Table B holds the same points as the rows below, measured another way and shuffled. Each row below is followed by which row of B it is.
In the rows, 128 means zero.
B (28 x 14):
[[201 220 150 150  83 111  77 185  75  91  97 107 143  95]
 [ 80  63  92 110 225 101 219  73 197 189 148 148 104 175]
 [161 144  90 129 207  87 197 127 143 175 121 120 110 141]
 [123 115 121 123 135 122 132 125 125 111 125 125 118 138]
 [204 209 160 157 109 107 112 178  78 121 110 105 152  83]
 [115  99 109 131 187 122 184 100 161 169 144 123 120 133]
 [ 74  66 101 111 166 126 166  75 180 149 144 154 120 165]
 [173 171 125 145 162  94 172 143 116 167 127 107 130 108]
 [ 87  91  85 109 172 110 158  97 170 152 137 151 107 167]
 [137 113 118 129 146 121 145 131 131 126 122 124 123 138]
 [154 155 138 139 118 126 110 150 105 110 117 120 145 105]
 [166 152 147 138  84 134  89 162  92  78 114 120 143  96]
 [131 120  78 105 169  91 144 115 148 139 120 144 102 170]
 [ 79  58  91 109 213 117 213  73 192 194 157 138  99 174]
 [115 110 111 123 145 119 131 121 137 115 121 135 106 147]
 [182 165 130 132 139 104 134 149 111 124 121 116 129 115]
 [ 91 102 122 112  97 144  97 114 137  91 127 153 120 152]
 [ 91  88 117 110 119 147 120 104 140 102 139 141 128 149]
 [167 153 136 148 118 121 115 151  99 105 113 103 131  99]
 [143 144 149 131 116 139 116 141 117 118 122 119 135 110]
 [ 77  61 103 110 169 131 167  88 169 156 142 146 114 161]
 [ 85 111 120 112  98 143  92 109 141 104 128 152 108 158]
 [200 167 145 154 136 117 142 161  99 124 113 105 153  85]
 [161 144 126 138 167 106 179 127 122 159 135 106 144 109]
 [196 200 152 157 123 106 129 167  90 142 119 103 146  88]
 [159 151 141 147 121 126 138 152  99 110 111 112 134 104]
 [ 93  94 121 121 159 125 168  92 168 174 134 119 121 144]
 [139 147 137 131  94 133  93 139 114  98 122 123 133 120]]
Rows of B count from 0, top down.

[109  82 172 156 131 106 138 157 131 111 106 133  93 144 113 104 138 152
 101]
23
[160   8 135 150 115 101 110 153 141 146  35 126 123 163 110 116 101 149
 119]
4
[167  74  72 101 132 154 147 125 117 165  41 123 108 126 158 137 135 120
 131]
11
[ 57 224 218 164 141 107 132 133 133  66 240 139 117 121  93 106 138 142
 106]
1
[123 159 142 125 151 161 148 119 123 124 132 129 128 127 125 133 100 122
 118]
14
[135  78 151 143 141 135 134 143 132 137  82 129 114 149 111 120  97 139
 111]
15
[138 105 104 118 125 131 132 128 124 140  97 126 124 127 139 128 140 127
 132]
19
[ 86 161 158 148 129 106 129 144 129  95 171 134 104 127 117 110 157 139
 113]
5
[144  17 152 158 113  93 107 162 145 133  53 127 121 161 104 113 106 153
 115]
24
[141 185  90  93 138 169 143 100 116 143 141 125 145 109 147 149 125 105
 145]
16
[143  82 117 129 135 140 136 134 127 145  74 126 117 138 127 128 117 134
 121]
10
[140  74 124 128 142 139 150 142 122 138  53 127 103 134 134 120 135 136
 109]
25
[123 135 141 128 146 149 148 131 122 126 111 129 109 128 127 124 124 130
 110]
9
[128 190  96 102 136 164 147 107 114 130 145 127 132 107 148 143 148 107
 138]
17
[116  61 186 174 123  92 113 162 144 109 116 132 114 158  93 105 107 158
 106]
7
[ 92 224 150 129 142 138 143 115 121  99 206 133 126 110 128 128 143 121
 125]
6
[131 144 137 124 149 158 146 119 122 129 118 129 125 128 124 132 110 123
 119]
3
[124 169 198 151 162 165 144 124 134 112 157 131 138 144  88 128  51 127
 102]
12
[140  42 140 142 134 116 138 156 130 137  38 129  93 147 124 108 128 149
 106]
22
[183  17 119 133 131 141 123 145 136 164   4 122 134 159 113 130  68 137
 120]
0
[143  70 118 129 138 146 138 139 126 141  60 126 114 142 127 125 115 134
 116]
18
[ 90 220 157 132 130 125 131 118 126  99 213 133 130 111 124 126 148 123
 130]
20
[ 90 174 150 142 120 102 118 138 137  95 196 133 128 119 120 120 154 134
 130]
26
[ 98 112 225 177 150 113 137 154 141  97 139 135 104 157  80 101  81 158
  87]
2
[137 191 103 110 119 149 110 100 130 133 173 125 178 116 132 153 106 106
 159]
21
[ 58 225 211 167 137 102 128 132 135  69 246 138 121 121  94 110 140 141
 107]
13
[150 112 104 120 124 140 123 122 129 142 105 125 145 132 133 140 114 120
 139]
27
[103 207 179 145 139 138 128 118 133  95 210 132 145 126 106 130 107 126
 126]
8
